Below is a small trained network, with its code and all its weights. Each question gives an input and a class and asks what happens when units are switched off, that is, made to give their printed mean instead of their output.

import numpy as np


def w(rows, s, z=0):
    codes = np.array(rows[::2]) - 128.0
    scale = np.full(codes.shape[1], s)
    scale[-1] = z or s
    return codes * scale


def f(y):
    return y / 2 * (1 + np.tanh(0.7978845608 * (y + 0.044715 * y**3)))


def log_softmax(a):
    a = a - a.max(-1, keepdims=True)
    return a - np.log(np.exp(a).sum(-1, keepdims=True))


def net(x, mask):
    res = np.array(x, float).reshape(1, 3) / 4 @ E
    y = f(res @ A[0][:, :-1].T + A[0][:, -1])
    res = res + np.where(mask, y, B[0][:, -1]) @ B[0][:, :-1]
    return log_softmax(res[-1] @ U[:, :-1].T + U[:, -1])


A, B = {}, {}
E = w([
[228,109,73,82,219],'x0',
[9,167,89,173,193],'x1',
[115,3,68,172,102],'x2',
],0.011)
A[0] = w([
[100,89,122,125,150,104],'n1',
[131,122,108,146,119,35],'n2',
[117,67,95,170,140,120],'n3',
[76,128,187,140,82,55],'n4',
[185,95,156,93,83,8],'n5',
[74,144,117,168,157,87],'n6',
[131,85,65,142,119,147],'n7',
[169,131,72,120,254,102],'n8',
[125,218,167,85,136,136],'n9',
[122,147,142,106,133,27],'n10',
[124,104,96,135,112,50],'n11',
[92,150,68,155,165,87],'n12',
[148,199,160,60,151,117],'n13',
[72,132,103,148,167,93],'n14',
[124,85,74,135,110,111],'n15',
[134,126,143,145,138,108],'n16',
[113,40,44,157,72,135],'n17',
[98,158,81,196,206,66],'n18',
[156,131,58,70,189,80],'n19',
[76,143,72,113,171,64],'n20',
[109,54,77,141,130,117],'n21',
[185,91,176,76,61,55],'n22',
[145,185,129,122,158,73],'n23',
[173,76,102,88,207,77],'n24',
[85,138,152,169,88,62],'n25',
[153,131,107,95,79,2],'n26',
[88,130,202,191,45,50],'n27',
[99,136,138,118,92,39],'n28',
[115,214,135,128,176,121],'n29',
[179,141,66,100,170,23],'n30',
[139,182,148,145,146,89],'n31',
[101,105,147,86,145,83],'n32',
[146,236,172,73,138,148],'n33',
],0.015,0.0043)
B[0] = w([
[149,148,87,147,143,153],'n1',
[127,99,126,116,143,127],'n2',
[115,111,94,166,183,195],'n3',
[82,90,172,131,70,183],'n4',
[169,198,99,53,91,178],'n5',
[150,156,109,77,94,187],'n6',
[120,105,121,190,185,190],'n7',
[52,76,206,133,37,249],'n8',
[122,100,89,203,155,206],'n9',
[134,115,132,134,141,130],'n10',
[120,124,116,145,157,145],'n11',
[190,170,94,80,94,190],'n12',
[127,99,100,166,167,204],'n13',
[186,180,123,62,118,189],'n14',
[100,135,97,169,201,179],'n15',
[112,122,116,110,132,125],'n16',
[117,73,65,200,189,243],'n17',
[194,218,83,23,83,214],'n18',
[57,90,212,122,63,213],'n19',
[215,177,125,64,106,188],'n20',
[132,93,117,170,203,205],'n21',
[224,254,82,35,129,197],'n22',
[125,88,148,154,167,168],'n23',
[75,115,160,126,66,221],'n24',
[103,115,186,133,67,179],'n25',
[151,148,112,97,110,141],'n26',
[73,94,207,109,77,210],'n27',
[84,155,153,120,121,143],'n28',
[152,114,83,150,165,204],'n29',
[99,98,163,123,71,195],'n30',
[104,122,94,152,158,160],'n31',
[145,115,132,124,124,124],'n32',
[124,70,64,205,224,226],'n33',
],0.0093,0.015)
U = w([
[104,107,72,225,221,251],'0',
[30,113,246,135,74,46],'1',
[206,188,82,53,126,64],'2',
],0.013,0.0021)

Each question gives the input, the list of numbers given to net, and the class t.
The units are the neurons (one row each of A and B). Each row of codes is followed by its name. A weight is (code - 128) times the scale printed after its matrix; where a second scale follows, it is the last column's (A, B and U).
mask holds one flag per neuron, in row order. A switched-off neuron (its flag False) gives its mean, the last column of its row in B, instead of its output. The means were averaged over made-up inputs and are rounded, as every weight is.
A unit's drop is (log p(t) with every unit on - log p(t) with that unit switched off) / (log p(t) with every unit on - log p(t) with every unit switched off).
The circuit of an input: a set's keep is (log p(t) with only the set's units on - log p(t) with every unit switched off) / (log p(t) with every unit on - log p(t) with every unit switched off). Starting from the 12 units with the biggest drops (on a tie, the unit counted first), units are removed one at a time, each time the one whose removal leaves the highest keep (on an exact tie, the one counted first), for as long as the keep stays at least 0.8.
units of the circuit, in order: the units of the circuit, biggest drop first
top k neurons: the k neurons with the biggest drops, biggest first
drop when u is switched off: that unit's drop, to one decimal
input [7,-2,-6], class 1: units of the circuit, in order : (n8)
input [3,-8,-8], class 0: top 4 neurons : (n33; n9; n13; n18)
input [8,1,7], class 1: top 3 neurons : (n8; n19; n24)
input [-4,4,3], class 1: top 4 neurons : (n22; n27; n25; n33)
input [7,-5,-7], class 0: top 4 neurons : (n33; n13; n9; n27)
input [5,5,0], class 1: top 2 neurons : (n8; n19)
input [-7,8,-5], class 2: top 2 neurons : (n18; n8)
input [6,8,6], class 2: top 2 neurons : (n18; n20)
input [5,8,6], class 2: top 2 neurons : (n18; n20)
input [0,8,6], class 2: drop when n18 is switched off : 0.4
input [7,5,-2], class 1: drop when n8 is switched off : 0.4
input [-5,7,-6], class 2: drop when n20 is switched off : 0.2
